Below is a small trained network, with its code and all its weights. Each question gives an input and a target symbol and asks what happens when units are switched off, that is, made to give their printed mean instead of their output.

import numpy as np


def w(rows, s, z=0):
    codes = np.array(rows[::2]) - 128.0
    scale = np.full(codes.shape[1], s)
    scale[-1] = z or s
    return codes * scale


def f(y):
    return np.maximum(y, 0)


def softmax(a):
    e = np.exp(a - a.max(-1, keepdims=True))
    return e / e.sum(-1, keepdims=True)


def log_softmax(a):
    a = a - a.max(-1, keepdims=True)
    return a - np.log(np.exp(a).sum(-1, keepdims=True))


def net(x, mask):
    ids = ['ΞΩαβγεθλστφψ'.index(c) for c in x.split()]
    T = len(ids)
    res = E[ids] + P[:T]
    u = 0
    for l in range(2):
        r = res
        for j in range(2):
            rows = slice(4 * j, 4 * j + 4)
            q, k, v = (r @ M[l][rows].T for M in (Q, K, V))
            z = softmax(np.where(np.tri(T) > 0, q @ k.T / 4**0.5, -1e9)) @ v
            o = O[l][rows]
            res = res + np.where(mask[u + j], z, o[:, -1]) @ o[:, :-1]
        u += 2
        y = f(res @ A[l][:, :-1].T + A[l][:, -1])
        res = res + np.where(mask[u : u + 8], y, B[l][:, -1]) @ B[l][:, :-1]
        u += 8
    return log_softmax(res[-1] @ U[:, :-1].T + U[:, -1])


Q, K, V, O, A, B = {}, {}, {}, {}, {}, {}
E = w([
[137,184,122,166,123],'Ξ',
[127,150,176,189,108],'Ω',
[9,175,144,90,110],'α',
[145,172,62,150,139],'β',
[123,136,124,121,161],'γ',
[111,144,130,151,98],'ε',
[164,102,151,140,84],'θ',
[148,40,172,106,135],'λ',
[188,128,117,170,134],'σ',
[159,99,163,153,63],'τ',
[181,228,233,61,135],'φ',
[72,109,118,25,159],'ψ',
],0.015)
P = w([
[154,163,148,200,130],'0',
[123,2,209,137,155],'1',
[156,112,210,207,185],'2',
[157,119,56,95,77],'3',
[177,191,162,200,203],'4',
[112,75,110,103,43],'5',
[157,153,201,190,192],'6',
[121,115,63,128,37],'7',
[99,69,92,123,62],'8',
[97,88,99,166,93],'9',
[91,80,45,149,51],'10',
],0.0068)
Q[0] = w([
[96,115,177,200,192],'0.h0',
[161,80,111,210,28],'0.h0',
[186,152,87,145,160],'0.h0',
[27,84,95,127,100],'0.h0',
[98,145,242,151,248],'0.h1',
[218,158,1,147,170],'0.h1',
[233,173,121,120,177],'0.h1',
[30,119,197,65,64],'0.h1',
],0.0073)
K[0] = w([
[99,255,101,151,141],'0.h0',
[88,110,15,119,71],'0.h0',
[101,102,142,215,121],'0.h0',
[67,101,153,76,89],'0.h0',
[140,219,83,238,238],'0.h1',
[124,159,242,88,137],'0.h1',
[170,131,200,86,223],'0.h1',
[103,52,41,180,98],'0.h1',
],0.0066)
V[0] = w([
[128,163,97,158,186],'0.h0',
[90,187,190,167,163],'0.h0',
[158,160,49,117,86],'0.h0',
[152,144,122,255,167],'0.h0',
[71,46,138,102,168],'0.h1',
[183,202,178,173,218],'0.h1',
[91,60,220,91,166],'0.h1',
[174,104,153,164,212],'0.h1',
],0.0079)
O[0] = w([
[90,99,46,57,102,84],'0.h0',
[95,148,147,47,114,179],'0.h0',
[225,135,65,115,85,36],'0.h0',
[81,75,167,93,38,251],'0.h0',
[118,100,244,120,230,107],'0.h1',
[126,45,52,84,2,207],'0.h1',
[87,60,209,196,206,216],'0.h1',
[32,37,80,99,152,219],'0.h1',
],0.0058,0.0021)
A[0] = w([
[76,99,127,116,174,38],'0.n0',
[162,71,129,203,36,46],'0.n1',
[66,56,24,52,125,192],'0.n2',
[2,216,105,36,198,15],'0.n3',
[140,184,38,147,117,149],'0.n4',
[29,42,150,200,68,252],'0.n5',
[191,46,177,159,67,38],'0.n6',
[19,49,167,99,89,112],'0.n7',
],0.006,0.0022)
B[0] = w([
[155,121,94,98,156,143],'0.n0',
[147,106,80,182,72,184],'0.n1',
[123,155,73,119,152,177],'0.n2',
[255,150,105,248,93,156],'0.n3',
[153,130,105,68,161,146],'0.n4',
[92,123,86,194,151,254],'0.n5',
[171,121,91,179,122,183],'0.n6',
[120,144,48,169,120,200],'0.n7',
],0.0067,0.0073)
Q[1] = w([
[254,106,152,183,129],'1.h0',
[73,198,106,48,143],'1.h0',
[160,124,115,151,97],'1.h0',
[144,109,138,192,158],'1.h0',
[96,164,165,170,88],'1.h1',
[162,106,165,54,139],'1.h1',
[73,47,164,86,152],'1.h1',
[128,129,131,56,161],'1.h1',
],0.008)
K[1] = w([
[80,122,239,90,133],'1.h0',
[93,120,19,219,248],'1.h0',
[126,165,106,2,94],'1.h0',
[126,199,232,80,124],'1.h0',
[162,88,249,38,152],'1.h1',
[95,91,83,176,219],'1.h1',
[166,120,13,141,179],'1.h1',
[82,32,62,172,137],'1.h1',
],0.0058)
V[1] = w([
[137,40,115,204,91],'1.h0',
[72,77,132,233,88],'1.h0',
[96,219,157,185,81],'1.h0',
[203,127,167,166,62],'1.h0',
[143,54,72,211,170],'1.h1',
[1,140,88,135,148],'1.h1',
[148,107,127,160,165],'1.h1',
[204,176,114,73,135],'1.h1',
],0.0094)
O[1] = w([
[102,190,126,131,198,249],'1.h0',
[102,156,126,105,172,254],'1.h0',
[113,146,139,2,123,154],'1.h0',
[111,179,72,57,184,164],'1.h0',
[149,77,112,124,157,236],'1.h1',
[106,35,162,107,68,154],'1.h1',
[155,93,88,122,122,139],'1.h1',
[143,165,128,174,97,70],'1.h1',
],0.0099,0.0096)
A[1] = w([
[131,48,170,67,211,61],'1.n0',
[128,92,30,111,81,234],'1.n1',
[47,42,199,94,47,198],'1.n2',
[252,51,173,155,1,117],'1.n3',
[78,186,85,76,172,86],'1.n4',
[143,65,139,200,104,252],'1.n5',
[163,155,182,131,206,218],'1.n6',
[124,195,207,153,122,216],'1.n7',
],0.0063,0.0035)
B[1] = w([
[86,253,127,133,90,249],'1.n0',
[88,80,151,174,55,221],'1.n1',
[154,36,173,52,219,152],'1.n2',
[254,150,139,93,219,158],'1.n3',
[193,78,88,153,128,254],'1.n4',
[131,109,181,129,77,195],'1.n5',
[175,198,206,106,68,226],'1.n6',
[55,146,175,105,74,149],'1.n7',
],0.0067,0.007)
U = w([
[45,105,128,152,44,155],'Ξ',
[55,88,79,78,145,104],'Ω',
[159,150,218,27,112,202],'α',
[192,82,75,190,89,173],'β',
[159,4,154,111,131,158],'γ',
[101,136,115,119,109,176],'ε',
[198,145,96,149,182,64],'θ',
[78,145,194,236,201,195],'λ',
[118,85,1,235,168,31],'σ',
[226,163,106,135,176,102],'τ',
[119,186,154,172,103,2],'φ',
[225,137,226,218,155,174],'ψ',
],0.0055,0.0035)

Each question gives the input, a string of symbols that net reads in full, and the target symbol t.
The units are the heads (4 rows each of Q, K, V and O) and the neurons (one row each of A and B). Each row of codes is followed by its name. A weight is (code - 128) times the scale printed after its matrix; where a second scale follows, it is the last column's (O, A, B and U).
mask holds one flag per unit, layer by layer, with each layer's heads first. A switched-off unit (its flag False) gives its mean, the last column of its rows in O or B, instead of its output. The means were averaged over made-up inputs and are rounded, as every weight is.
A unit's drop is (log p(t) with every unit on - log p(t) with that unit switched off) / (log p(t) with every unit on - log p(t) with every unit switched off).
The circuit of an input: a set's keep is (log p(t) with only the set's units on - log p(t) with every unit switched off) / (log p(t) with every unit on - log p(t) with every unit switched off). Starting from the 12 units with the biggest drops (on a tie, the unit counted first), units are removed one at a time, each time the one whose removal leaves the highest keep (on an exact tie, the one counted first), for as long as the keep stays at least 0.8.
units of the circuit, in order: the units of the circuit, biggest drop first
k most important neurons: the k neurons with the biggest drops, biggest first
heads that matter: for each layer, one digit per head in row order, 1 if its drop is at least 0.15 and else 0, layers parted by /
input λ λ θ, target λ: heads that matter	01 / 10
input β λ λ φ Ξ β σ, target β: units of the circuit, in order	[1.h0; 0.h1]
input γ β γ, target γ: heads that matter	11 / 11
input φ λ β γ Ω Ω σ λ β τ σ, target β: units of the circuit, in order	[1.h0; 0.h0; 0.n1]
input γ γ θ, target γ: heads that matter	11 / 11
input ψ Ω λ ψ ε λ λ α, target λ: units of the circuit, in order	[0.h1]
input σ λ γ λ φ σ λ, target γ: units of the circuit, in order	[1.h0; 1.n2; 0.n5]
input Ω Ω σ, target Ω: heads that matter	11 / 11
input ψ ψ α σ, target ψ: units of the circuit, in order	[0.h1; 1.h0]
input φ λ ψ λ λ λ ψ θ σ θ ε, target λ: heads that matter	01 / 01
input λ σ ψ, target λ: units of the circuit, in order	[1.h0; 0.h1]
input λ ε λ, target λ: units of the circuit, in order	[1.h0; 0.h1]
input λ λ ψ λ α ε, target λ: heads that matter	01 / 10
input λ ε ψ, target λ: units of the circuit, in order	[0.h1; 1.h0]
input ε φ ε Ξ β ψ β α ε τ, target ψ: heads that matter	11 / 11
input φ σ ψ Ω λ λ, target γ: units of the circuit, in order	[1.h0; 0.h0; 1.n2]
input σ λ λ ψ β, target λ: units of the circuit, in order	[0.h1; 1.h0]
input Ω λ γ β ψ λ φ α, target φ: 2 most important neurons	[0.n3; 1.n7]
input θ Ξ λ φ γ Ξ σ σ Ω, target Ξ: heads that matter	00 / 11
input θ λ ψ Ξ, target λ: units of the circuit, in order	[0.h1]
input λ λ λ τ, target λ: units of the circuit, in order	[0.h1; 1.h0]
input φ θ θ σ β, target σ: heads that matter	01 / 10
input λ Ω τ, target λ: units of the circuit, in order	[1.h0; 0.h1]
input σ θ σ ψ σ λ σ, target σ: 2 most important neurons	[0.n3; 1.n6]
input ψ θ λ, target ψ: units of the circuit, in order	[1.h0; 1.n6; 0.h1]
input Ω τ γ, target Ω: heads that matter	11 / 01
input ψ θ Ω ψ ψ λ, target ψ: 2 most important neurons	[0.n5; 1.n6]
